Below are the code and all the weights of a small trained network. Each question names an input and a class and asks about switching units off, where a switched-off unit gives its printed mean instead of its output.

import numpy as np


def w(rows, s, z=0):
    codes = np.array(rows[::2]) - 128.0
    scale = np.full(codes.shape[1], s)
    scale[-1] = z or s
    return codes * scale


def f(y):
    return np.maximum(y, 0)


def log_softmax(a):
    a = a - a.max(-1, keepdims=True)
    return a - np.log(np.exp(a).sum(-1, keepdims=True))


def net(x, mask):
    res = np.array(x, float).reshape(1, 5) / 4 @ E
    y = f(res @ A[0][:, :-1].T + A[0][:, -1])
    res = res + np.where(mask, y, B[0][:, -1]) @ B[0][:, :-1]
    return log_softmax(res[-1] @ U[:, :-1].T + U[:, -1])


A, B = {}, {}
E = w([
[29,148,224,185,143,166,128],'x0',
[2,123,127,43,26,89,124],'x1',
[109,85,152,116,96,15,192],'x2',
[38,91,109,96,182,131,134],'x3',
[206,164,138,64,134,93,42],'x4',
],0.0084)
A[0] = w([
[118,106,71,52,134,77,54,194],'neuron 0',
[175,110,147,247,163,191,162,172],'neuron 1',
[255,129,112,148,174,103,93,205],'neuron 2',
[142,128,98,32,11,121,186,253],'neuron 3',
[54,74,92,79,80,145,125,58],'neuron 4',
[216,136,62,149,141,201,94,213],'neuron 5',
],0.0091,0.0042)
B[0] = w([
[98,162,188,136,69,90,166,204],'neuron 0',
[110,144,178,83,113,253,161,230],'neuron 1',
[71,148,77,205,147,120,163,245],'neuron 2',
[64,163,190,149,84,60,82,244],'neuron 3',
[155,82,66,157,181,149,102,190],'neuron 4',
[109,217,116,160,143,193,192,236],'neuron 5',
],0.012,0.011)
U = w([
[101,175,145,129,52,186,134,154],'0',
[116,121,181,102,18,36,92,201],'1',
[130,146,69,150,192,254,183,112],'2',
[248,96,52,119,122,149,93,4],'3',
[106,126,22,229,142,101,83,153],'4',
[147,97,85,87,195,72,140,82],'5',
],0.0091,0.0042)

Each question gives the input, the list of numbers given to net, and the class t.
The units are the neurons (one row each of A and B). Each row of codes is followed by its name. A weight is (code - 128) times the scale printed after its matrix; where a second scale follows, it is the last column's (A, B and U).
mask holds one flag per neuron, in row order. A switched-off neuron (its flag False) gives its mean, the last column of its row in B, instead of its output. The means were averaged over made-up inputs and are rounded, as every weight is.
A unit's drop is (log p(t) with every unit on - log p(t) with that unit switched off) / (log p(t) with every unit on - log p(t) with every unit switched off).
The circuit of an input: a set's keep is (log p(t) with only the set's units on - log p(t) with every unit switched off) / (log p(t) with every unit on - log p(t) with every unit switched off). Starting from all 6 units, units are removed one at a time, each time the one whose removal leaves the highest keep (on an exact tie, the one counted first), for as long as the keep stays at least 0.8.
units of the circuit, in order: the units of the circuit, biggest drop first
most important unit: the unit with the biggest drop
k most important neurons: the k neurons with the biggest drops, biggest first
drop of u: that unit's drop, to one decimal
input [1,6,-2,-3,-7], class 4: most important unit	neuron 4
input [0,-5,6,-8,6], class 2: units of the circuit, in order	neuron 3; neuron 5
input [3,6,2,6,-5], class 4: units of the circuit, in order	neuron 4; neuron 1
input [5,-2,0,8,8], class 1: units of the circuit, in order	neuron 5; neuron 2
input [-8,-2,-2,-3,7], class 4: 3 most important neurons	neuron 2; neuron 1; neuron 3
input [8,1,6,1,-8], class 2: 3 most important neurons	neuron 3; neuron 0; neuron 4
input [6,7,-6,2,-8], class 4: 3 most important neurons	neuron 1; neuron 5; neuron 4
input [-8,0,-6,8,7], class 0: 3 most important neurons	neuron 0; neuron 5; neuron 4
input [4,1,-1,-5,3], class 1: 4 most important neurons	neuron 5; neuron 1; neuron 4; neuron 2
input [5,7,-3,-1,-5], class 4: 4 most important neurons	neuron 4; neuron 1; neuron 0; neuron 5
input [4,-3,2,-5,8], class 4: 2 most important neurons	neuron 2; neuron 1
input [1,3,4,6,-8], class 4: 2 most important neurons	neuron 4; neuron 1
input [-8,1,0,-6,-4], class 4: 2 most important neurons	neuron 1; neuron 2
input [-7,7,-5,-3,4], class 1: units of the circuit, in order	neuron 3
input [6,-6,2,-8,7], class 2: drop of neuron 1	0.0
input [6,1,-2,4,8], class 1: drop of neuron 3	-0.1
input [-5,-6,6,8,4], class 4: drop of neuron 2	0.7
